Below is a small trained network, with its code and all its weights. Each question gives an input and a target symbol and asks what happens when units are switched off, that is, made to give their printed mean instead of their output.

import numpy as np


def w(rows, s, z=0):
    codes = np.array(rows[::2]) - 128.0
    scale = np.full(codes.shape[1], s)
    scale[-1] = z or s
    return codes * scale


def norm(h):
    return h / np.sqrt((h * h).mean(-1, keepdims=True) + 1e-5)


def f(y):
    return np.maximum(y, 0)


def softmax(a):
    e = np.exp(a - a.max(-1, keepdims=True))
    return e / e.sum(-1, keepdims=True)


def log_softmax(a):
    a = a - a.max(-1, keepdims=True)
    return a - np.log(np.exp(a).sum(-1, keepdims=True))


def net(x, mask):
    ids = ['αβδζημτ'.index(c) for c in x.split()]
    T = len(ids)
    res = E[ids] + P[:T]
    q, k, v = (norm(res) @ M[0].T for M in (Q, K, V))
    z = softmax(np.where(np.tri(T) > 0, q @ k.T / 2**0.5, -1e9)) @ v
    res = res + np.where(mask[0], z, O[0][:, -1]) @ O[0][:, :-1]
    y = f(norm(res) @ A[0][:, :-1].T + A[0][:, -1])
    res = res + np.where(mask[1:13], y, B[0][:, -1]) @ B[0][:, :-1]
    return log_softmax(norm(res)[-1] @ U[:, :-1].T + U[:, -1])


Q, K, V, O, A, B = {}, {}, {}, {}, {}, {}
E = w([
[80,73,255,211,105,110,89,112,117],'α',
[94,85,83,88,158,81,199,142,135],'β',
[106,116,139,140,145,217,99,76,46],'δ',
[203,122,167,136,136,161,70,158,126],'ζ',
[56,131,183,166,112,97,48,148,162],'η',
[87,102,93,165,93,144,115,134,99],'μ',
[79,104,123,145,100,177,139,98,149],'τ',
],0.0091)
P = w([
[180,67,86,164,139,54,100,2,88],'0',
[192,103,96,141,129,122,119,61,56],'1',
[164,157,102,135,129,134,117,82,61],'2',
[152,150,129,139,141,146,137,121,72],'3',
[158,213,110,139,135,141,138,85,90],'4',
[152,180,136,130,143,149,139,137,98],'5',
[152,187,143,130,146,154,140,152,104],'6',
[151,189,154,139,153,162,144,173,106],'7',
[169,231,123,122,137,163,153,133,128],'8',
[157,196,153,130,154,171,143,187,125],'9',
[165,239,133,142,156,159,164,166,121],'10',
],0.0029)
Q[0] = w([
[254,168,163,58,185,34,144,190,111],'head 1',
[122,117,73,61,139,141,174,209,117],'head 1',
],0.0039)
K[0] = w([
[147,151,98,66,253,59,182,200,156],'head 1',
[86,76,89,163,142,125,174,77,133],'head 1',
],0.0044)
V[0] = w([
[127,123,176,3,168,139,131,80,216],'head 1',
[102,108,88,103,96,73,224,106,117],'head 1',
],0.0036)
O[0] = w([
[55,204,3,169,195,252,127,129,49,7],'head 1',
[81,169,129,195,132,227,154,221,219,50],'head 1',
],0.0045,0.0013)
A[0] = w([
[249,125,113,134,162,93,47,126,110,149],'neuron 1',
[165,215,151,166,136,211,117,187,176,23],'neuron 2',
[253,113,126,123,86,86,110,195,122,207],'neuron 3',
[153,53,110,89,168,104,162,129,107,122],'neuron 4',
[138,194,160,141,67,8,71,199,167,75],'neuron 5',
[190,232,142,176,147,217,100,205,178,111],'neuron 6',
[189,81,131,132,225,123,52,73,84,107],'neuron 7',
[158,43,49,179,184,147,87,83,67,3],'neuron 8',
[125,63,59,103,165,97,177,154,99,197],'neuron 9',
[65,221,144,129,97,196,144,183,190,138],'neuron 10',
[106,53,46,118,85,78,173,101,152,204],'neuron 11',
[89,100,41,133,120,121,139,132,35,114],'neuron 12',
],0.0049,0.0012)
B[0] = w([
[171,166,159,184,107,122,117,147,192,255],'neuron 1',
[243,192,146,199,154,90,107,194,152,187],'neuron 2',
[164,195,105,166,163,154,104,186,140,240],'neuron 3',
[101,150,125,130,86,159,105,81,130,161],'neuron 4',
[36,130,36,24,147,203,255,133,175,168],'neuron 5',
[239,182,123,248,196,74,74,193,183,215],'neuron 6',
[93,191,81,130,111,115,164,196,149,229],'neuron 7',
[101,102,100,99,170,91,168,198,201,164],'neuron 8',
[137,129,165,140,81,156,81,103,96,171],'neuron 9',
[129,197,55,98,130,132,161,197,186,161],'neuron 10',
[173,113,192,169,122,98,75,102,84,186],'neuron 11',
[171,86,175,108,122,113,109,73,135,160],'neuron 12',
],0.0055,0.0063)
U = w([
[146,52,198,156,108,51,41,53,115,228],'α',
[118,149,175,146,2,184,208,141,101,2],'β',
[40,121,60,83,154,112,211,164,200,222],'δ',
[187,163,99,176,189,96,107,204,191,223],'ζ',
[135,112,112,85,170,121,111,135,98,20],'η',
[142,141,105,69,183,120,122,118,45,149],'μ',
[116,117,117,114,193,157,121,138,81,55],'τ',
],0.0076,0.0024)

Each question gives the input, a string of symbols that net reads in full, and the target symbol t.
The units are the heads (2 rows each of Q, K, V and O) and the neurons (one row each of A and B). Each row of codes is followed by its name. A weight is (code - 128) times the scale printed after its matrix; where a second scale follows, it is the last column's (O, A, B and U).
mask holds one flag per unit, heads first, then neurons. A switched-off unit (its flag False) gives its mean, the last column of its rows in O or B, instead of its output. The means were averaged over made-up inputs and are rounded, as every weight is.
A unit's drop is (log p(t) with every unit on - log p(t) with that unit switched off) / (log p(t) with every unit on - log p(t) with every unit switched off).
The circuit of an input: a set's keep is (log p(t) with only the set's units on - log p(t) with every unit switched off) / (log p(t) with every unit on - log p(t) with every unit switched off). Starting from the 12 units with the biggest drops (on a tie, the unit counted first), units are removed one at a time, each time the one whose removal leaves the highest keep (on an exact tie, the one counted first), for as long as the keep stays at least 0.8.
units of the circuit, in order: the units of the circuit, biggest drop first
top k neurons: the k neurons with the biggest drops, biggest first
drop of u: that unit's drop, to one decimal
input ζ τ δ ζ τ τ, target δ: units of the circuit, in order : neuron 6; neuron 1
input τ ζ ζ η ζ ζ β ζ β β μ, target α: top neuron : neuron 12
input η β ζ τ τ, target β: units of the circuit, in order : neuron 6; neuron 3
input ζ τ μ μ δ, target β: units of the circuit, in order : neuron 6; head 1; neuron 3; neuron 7
input α ζ β ζ β ζ τ β, target δ: units of the circuit, in order : neuron 6; neuron 2
input τ δ ζ ζ α ζ α δ, target μ: units of the circuit, in order : neuron 6; neuron 1; head 1
input μ β η β ζ τ ζ β ζ δ α, target α: top 3 neurons : neuron 3; neuron 10; neuron 7
input ζ μ ζ δ ζ β ζ μ ζ δ, target β: top 4 neurons : neuron 6; neuron 3; neuron 7; neuron 2
input μ μ τ ζ δ β β ζ ζ τ μ, target δ: top 3 neurons : neuron 5; neuron 6; neuron 1
input ζ β β ζ ζ τ, target α: top 2 neurons : neuron 7; neuron 5
input ζ ζ ζ ζ ζ ζ β β β, target δ: top 2 neurons : neuron 6; neuron 10
input τ η ζ ζ β η ζ β, target β: top 2 neurons : neuron 9; neuron 6
input τ β ζ β δ, target μ: top 3 neurons : neuron 6; neuron 1; neuron 5
input τ ζ ζ ζ ζ η, target δ: drop of neuron 12 : 0.0
input ζ η ζ ζ μ τ μ, target β: drop of head 1 : 1.3
input ζ ζ ζ ζ μ ζ ζ ζ β μ, target β: drop of neuron 11 : 0.1
input ζ τ τ ζ τ ζ β ζ δ β, target β: drop of neuron 9 : 0.9
